Below are the code and all the weights of a small trained network. Each question names an input and a target symbol and asks about switching units off, where a switched-off unit gives its printed mean instead of its output.

import numpy as np


def w(rows, s, z=0):
    codes = np.array(rows[::2]) - 128.0
    scale = np.full(codes.shape[1], s)
    scale[-1] = z or s
    return codes * scale


def f(y):
    return np.maximum(y, 0)


def softmax(a):
    e = np.exp(a - a.max(-1, keepdims=True))
    return e / e.sum(-1, keepdims=True)


def log_softmax(a):
    a = a - a.max(-1, keepdims=True)
    return a - np.log(np.exp(a).sum(-1, keepdims=True))


def net(x, mask):
    ids = ['ΔΘΛΞΣΦΨαβγεζμπτω'.index(c) for c in x.split()]
    T = len(ids)
    res = E[ids] + P[:T]
    r = res
    for j in range(3):
        rows = slice(2 * j, 2 * j + 2)
        q, k, v = (r @ M[0][rows].T for M in (Q, K, V))
        z = softmax(np.where(np.tri(T) > 0, q @ k.T / 2**0.5, -1e9)) @ v
        o = O[0][rows]
        res = res + np.where(mask[j], z, o[:, -1]) @ o[:, :-1]
    y = f(res @ A[0][:, :-1].T + A[0][:, -1])
    res = res + np.where(mask[3:15], y, B[0][:, -1]) @ B[0][:, :-1]
    return log_softmax(res[-1] @ U[:, :-1].T + U[:, -1])


Q, K, V, O, A, B = {}, {}, {}, {}, {}, {}
E = w([
[126,145,96,183,46],'Δ',
[174,242,131,188,107],'Θ',
[113,79,125,89,123],'Λ',
[87,106,158,100,174],'Ξ',
[75,147,56,106,96],'Σ',
[148,163,137,106,189],'Φ',
[149,164,120,169,82],'Ψ',
[171,113,141,57,52],'α',
[164,116,64,44,150],'β',
[78,52,158,98,153],'γ',
[114,48,147,76,130],'ε',
[178,129,8,83,98],'ζ',
[222,132,143,66,152],'μ',
[43,100,54,121,207],'π',
[181,186,165,196,114],'τ',
[48,66,83,172,132],'ω',
],0.019)
P = w([
[43,253,155,44,71],'0',
[118,162,124,113,113],'1',
[120,145,123,118,112],'2',
[126,139,118,123,113],'3',
[134,131,116,127,124],'4',
[140,121,122,133,125],'5',
[150,118,116,140,129],'6',
[153,101,107,144,125],'7',
[162,100,109,145,130],'8',
[166,91,106,150,133],'9',
[178,86,110,156,140],'10',
[184,77,103,163,139],'11',
[185,73,98,162,142],'12',
[196,68,101,163,145],'13',
],0.011)
Q[0] = w([
[128,77,64,62,128],'H1',
[161,203,84,148,96],'H1',
[168,139,190,101,75],'H2',
[78,100,123,34,165],'H2',
[60,8,132,57,209],'H3',
[131,172,132,222,112],'H3',
],0.013)
K[0] = w([
[132,41,4,104,102],'H1',
[99,191,174,83,139],'H1',
[118,113,126,26,137],'H2',
[192,64,9,154,199],'H2',
[192,35,95,255,194],'H3',
[5,210,173,127,92],'H3',
],0.01)
V[0] = w([
[144,121,88,145,127],'H1',
[196,119,138,127,154],'H1',
[82,178,16,123,102],'H2',
[114,77,171,65,124],'H2',
[249,153,146,119,101],'H3',
[167,142,15,26,173],'H3',
],0.012)
O[0] = w([
[98,108,123,189,99,136],'H1',
[154,85,71,115,53,74],'H1',
[125,134,37,124,80,254],'H2',
[115,70,173,202,99,101],'H2',
[33,180,193,68,64,61],'H3',
[150,72,179,2,135,208],'H3',
],0.009,0.0056)
A[0] = w([
[100,75,140,182,91,255],'N1',
[161,157,131,124,88,101],'N2',
[197,115,148,74,65,161],'N3',
[162,114,80,152,157,52],'N4',
[43,96,122,130,140,154],'N5',
[76,114,112,176,60,191],'N6',
[117,122,168,147,207,78],'N7',
[112,93,68,143,112,116],'N8',
[135,139,175,162,64,53],'N9',
[163,156,105,121,111,36],'N10',
[105,97,174,1,146,129],'N11',
[197,159,169,119,116,140],'N12',
],0.012,0.0069)
B[0] = w([
[117,144,140,98,231,193],'N1',
[66,50,176,133,134,156],'N2',
[2,104,167,153,168,217],'N3',
[154,73,163,77,57,196],'N4',
[104,137,145,25,90,164],'N5',
[190,202,160,100,149,175],'N6',
[75,227,153,131,84,151],'N7',
[77,133,165,191,139,190],'N8',
[7,64,102,225,155,144],'N9',
[64,75,99,148,31,145],'N10',
[237,138,126,220,88,249],'N11',
[104,153,118,18,177,178],'N12',
],0.0066,0.013)
U = w([
[200,154,171,204,162,47],'Δ',
[156,159,121,171,70,85],'Θ',
[143,151,149,135,101,123],'Λ',
[110,200,183,212,126,101],'Ξ',
[134,162,93,47,85,218],'Σ',
[244,197,145,73,172,168],'Φ',
[130,114,173,108,116,68],'Ψ',
[52,97,205,164,90,43],'α',
[214,115,137,155,67,90],'β',
[73,108,180,102,195,173],'γ',
[118,106,182,133,155,125],'ε',
[74,69,122,148,52,113],'ζ',
[167,133,225,93,105,101],'μ',
[166,66,115,45,161,79],'π',
[80,127,174,2,166,255],'τ',
[83,101,127,199,194,140],'ω',
],0.0091,0.0041)

Each question gives the input, a string of symbols that net reads in full, and the target symbol t.
The units are the heads (2 rows each of Q, K, V and O) and the neurons (one row each of A and B). Each row of codes is followed by its name. A weight is (code - 128) times the scale printed after its matrix; where a second scale follows, it is the last column's (O, A, B and U).
mask holds one flag per unit, heads first, then neurons. A switched-off unit (its flag False) gives its mean, the last column of its rows in O or B, instead of its output. The means were averaged over made-up inputs and are rounded, as every weight is.
A unit's drop is (log p(t) with every unit on - log p(t) with that unit switched off) / (log p(t) with every unit on - log p(t) with every unit switched off).
The circuit of an input: a set's keep is (log p(t) with only the set's units on - log p(t) with every unit switched off) / (log p(t) with every unit on - log p(t) with every unit switched off). Starting from the 12 units with the biggest drops (on a tie, the unit counted first), units are removed one at a time, each time the one whose removal leaves the highest keep (on an exact tie, the one counted first), for as long as the keep stays at least 0.8.
circuit, biggest first: the units of the circuit, biggest drop first
unit that matters most: the unit with the biggest drop
k most important neurons: the k neurons with the biggest drops, biggest first
heads that matter: for each layer, one digit per head in row order, 1 if its drop is at least 0.15 and else 0, layers parted by /
drop when u is switched off: that unit's drop, to one decimal
input γ Φ τ Σ π ω Φ γ τ ζ Δ Ξ Ψ, target Δ: heads that matter	011
input μ α α Λ μ ε, target μ: unit that matters most	N11
input ε μ τ, target ω: circuit, biggest first	H2, N9, N1
input μ ζ τ ω Δ, target α: circuit, biggest first	H3, N9, H2
input ζ γ γ ω Θ τ β τ Θ, target μ: circuit, biggest first	N11, H3, N3
input Θ μ τ, target Σ: circuit, biggest first	H2, N11
input Ξ τ Ξ γ Σ Ξ α Σ ζ ζ τ, target Φ: circuit, biggest first	H1, N12
input ζ π γ Δ γ μ Σ γ μ τ γ Ψ, target μ: circuit, biggest first	N11, H3, N3
input γ Θ Φ β Ξ Δ ζ ε, target ζ: circuit, biggest first	H1, H2
input Δ Φ π Δ γ, target π: 3 most important neurons	N3, N11, N4
input τ τ ω Σ Ξ, target ω: heads that matter	001
input α γ Σ ζ Σ ζ Θ τ Σ τ Ψ Λ, target τ: heads that matter	101
input Σ τ Λ γ τ Δ ω Φ ζ Σ γ Δ, target ζ: circuit, biggest first	H2, N10, N11
input Δ Φ ω ω Σ ω Σ α γ ζ τ Ψ, target Θ: circuit, biggest first	H3, H2
input ζ γ π Ξ τ, target μ: unit that matters most	N11
input τ Ξ π γ γ Σ Φ γ Θ Ξ π Ξ Σ π, target π: heads that matter	001
input τ ε τ γ Ξ γ τ Λ γ τ Δ Λ τ τ, target Ξ: heads that matter	001
input γ ε Λ ε μ, target μ: heads that matter	011
input Ξ ω α π γ, target π: 4 most important neurons	N3, N4, N11, N9
input Θ ω γ γ τ ζ τ τ μ Δ, target Σ: heads that matter	011
input Φ γ Φ Θ Φ Θ, target τ: circuit, biggest first	H3, N11
input τ Λ μ α, target α: circuit, biggest first	N3, H3, N9, H2
input Θ τ μ Ψ γ γ π Ξ π Λ τ τ ε, target τ: 3 most important neurons	N11, N5, N1
input γ π Φ τ γ Θ ε τ π, target τ: circuit, biggest first	N5
input Ξ μ Θ ζ Θ τ, target Φ: circuit, biggest first	N12, H1
input ε Φ π Λ γ ω Θ Ξ τ β, target β: circuit, biggest first	N11, H3
input γ Θ τ, target Δ: circuit, biggest first	H3
input τ ω γ π τ τ τ τ γ, target τ: 2 most important neurons	N5, N11
input α τ α τ Σ α γ ε τ π γ Ψ Ξ τ, target γ: drop when N11 is switched off	0.2
